Below are the code and all the weights of a small trained network. Each question names an input and a class and asks about switching units off, where a switched-off unit gives its printed mean instead of its output.

import numpy as np


def w(rows, s, z=0):
    codes = np.array(rows[::2]) - 128.0
    scale = np.full(codes.shape[1], s)
    scale[-1] = z or s
    return codes * scale


def norm(h):
    return h / np.sqrt((h * h).mean(-1, keepdims=True) + 1e-5)


def f(y):
    return np.maximum(y, 0)


def log_softmax(a):
    a = a - a.max(-1, keepdims=True)
    return a - np.log(np.exp(a).sum(-1, keepdims=True))


def net(x, mask):
    res = np.array(x, float).reshape(1, 5) / 4 @ E
    u = 0
    for l in range(2):
        y = f(norm(res) @ A[l][:, :-1].T + A[l][:, -1])
        res = res + np.where(mask[u : u + 8], y, B[l][:, -1]) @ B[l][:, :-1]
        u += 8
    return log_softmax(norm(res)[-1] @ U[:, :-1].T + U[:, -1])


A, B = {}, {}
E = w([
[203,141,94,194,181],'x0',
[55,47,105,186,189],'x1',
[124,138,217,193,106],'x2',
[159,46,83,163,5],'x3',
[129,134,127,132,128],'x4',
],0.0017)
A[0] = w([
[100,127,188,132,90,78],'0.n1',
[89,124,59,55,119,107],'0.n2',
[71,175,249,244,74,88],'0.n3',
[93,83,179,118,181,112],'0.n4',
[3,150,131,68,44,37],'0.n5',
[159,199,153,95,68,5],'0.n6',
[115,141,111,135,128,88],'0.n7',
[29,152,141,103,79,83],'0.n8',
],0.0042,0.0028)
B[0] = w([
[146,104,121,136,185,159],'0.n1',
[189,88,137,103,189,191],'0.n2',
[154,65,45,1,185,254],'0.n3',
[117,159,130,132,103,198],'0.n4',
[167,107,223,185,137,191],'0.n5',
[172,184,73,101,110,161],'0.n6',
[126,140,150,137,116,128],'0.n7',
[195,111,183,201,167,180],'0.n8',
],0.0046,0.0023)
A[1] = w([
[177,166,67,209,152,6],'1.n1',
[185,122,65,162,181,179],'1.n2',
[126,209,160,88,54,75],'1.n3',
[1,84,111,167,179,114],'1.n4',
[145,82,102,147,8,159],'1.n5',
[91,241,152,76,165,114],'1.n6',
[67,189,148,135,193,98],'1.n7',
[23,56,126,178,146,131],'1.n8',
],0.0051,0.0019)
B[1] = w([
[163,107,236,160,155,158],'1.n1',
[106,107,180,67,87,254],'1.n2',
[172,169,78,152,117,156],'1.n3',
[179,198,98,97,76,208],'1.n4',
[3,160,130,166,204,210],'1.n5',
[65,79,79,192,87,201],'1.n6',
[88,59,127,179,79,187],'1.n7',
[188,224,120,115,103,203],'1.n8',
],0.0051,0.0035)
U = w([
[2,121,80,184,125,125],'0',
[194,227,73,115,83,103],'1',
[121,104,139,108,114,254],'2',
[142,70,94,40,177,77],'3',
[171,103,208,167,150,72],'4',
],0.0098,0.0044)

Each question gives the input, the list of numbers given to net, and the class t.
The units are the neurons (one row each of A and B). Each row of codes is followed by its name. A weight is (code - 128) times the scale printed after its matrix; where a second scale follows, it is the last column's (A, B and U).
mask holds one flag per neuron, layer by layer. A switched-off neuron (its flag False) gives its mean, the last column of its row in B, instead of its output. The means were averaged over made-up inputs and are rounded, as every weight is.
A unit's drop is (log p(t) with every unit on - log p(t) with that unit switched off) / (log p(t) with every unit on - log p(t) with every unit switched off).
The circuit of an input: a set's keep is (log p(t) with only the set's units on - log p(t) with every unit switched off) / (log p(t) with every unit on - log p(t) with every unit switched off). Starting from the 12 units with the biggest drops (on a tie, the unit counted first), units are removed one at a time, each time the one whose removal leaves the highest keep (on an exact tie, the one counted first), for as long as the keep stays at least 0.8.
units of the circuit, in order: the units of the circuit, biggest drop first
most important unit: the unit with the biggest drop
k most important neurons: the k neurons with the biggest drops, biggest first
top k neurons in layer l: the k neurons of layer l with the biggest drops, biggest first
input [4,6,-6,-3,-6], class 1: most important unit => 1.n4
input [8,8,3,-5,-6], class 1: units of the circuit, in order => (1.n4; 1.n8; 1.n5)
input [0,2,-4,-8,-5], class 0: 2 most important neurons => (0.n3; 1.n6)
input [1,-4,-4,-7,-3], class 0: units of the circuit, in order => (1.n6; 0.n3)
input [-1,1,6,-5,-4], class 3: 2 most important neurons => (0.n3; 1.n5)
input [-6,8,-1,6,3], class 1: 2 most important neurons => (1.n8; 1.n4)
input [-7,3,3,6,1], class 4: units of the circuit, in order => (0.n5; 0.n8)
input [7,2,-3,-4,-4], class 4: top 2 neurons in layer 1 => (1.n1; 1.n5)
input [-5,8,-3,-4,4], class 1: units of the circuit, in order => (1.n4; 1.n8)
input [-7,-1,-4,-8,1], class 0: 3 most important neurons => (1.n6; 0.n3; 1.n2)
input [3,-2,-6,-8,-2], class 0: units of the circuit, in order => (1.n6; 0.n3)
input [-8,4,-1,-3,7], class 4: 2 most important neurons => (0.n5; 0.n8)
input [4,7,-6,-3,7], class 1: 3 most important neurons => (1.n4; 0.n3; 1.n8)
input [5,2,-3,4,0], class 4: most important unit => 1.n1
input [-2,-7,8,-3,1], class 3: top 3 neurons in layer 0 => (0.n3; 0.n1; 0.n4)
input [2,5,6,5,4], class 3: 2 most important neurons => (0.n3; 1.n6)
input [2,6,3,-5,0], class 1: 2 most important neurons => (1.n4; 1.n8)
input [-2,7,3,5,0], class 1: top 2 neurons in layer 1 => (1.n8; 1.n4)
input [-1,-2,4,5,1], class 0: 2 most important neurons => (1.n5; 0.n2)
input [1,7,8,2,-5], class 3: units of the circuit, in order => (0.n3)
input [-8,-2,3,4,6], class 4: top 2 neurons in layer 0 => (0.n5; 0.n8)
input [-4,-4,5,8,5], class 0: top 2 neurons in layer 1 => (1.n5; 1.n2)
input [3,0,0,0,0], class 4: 2 most important neurons => (0.n3; 1.n1)
input [-3,-1,-7,8,-1], class 0: 2 most important neurons => (1.n5; 0.n3)
input [7,-3,2,1,3], class 4: 2 most important neurons => (1.n1; 0.n3)
input [-5,0,-5,-8,4], class 0: 2 most important neurons => (1.n6; 0.n3)
input [3,2,-2,8,-6], class 0: 2 most important neurons => (1.n5; 0.n3)
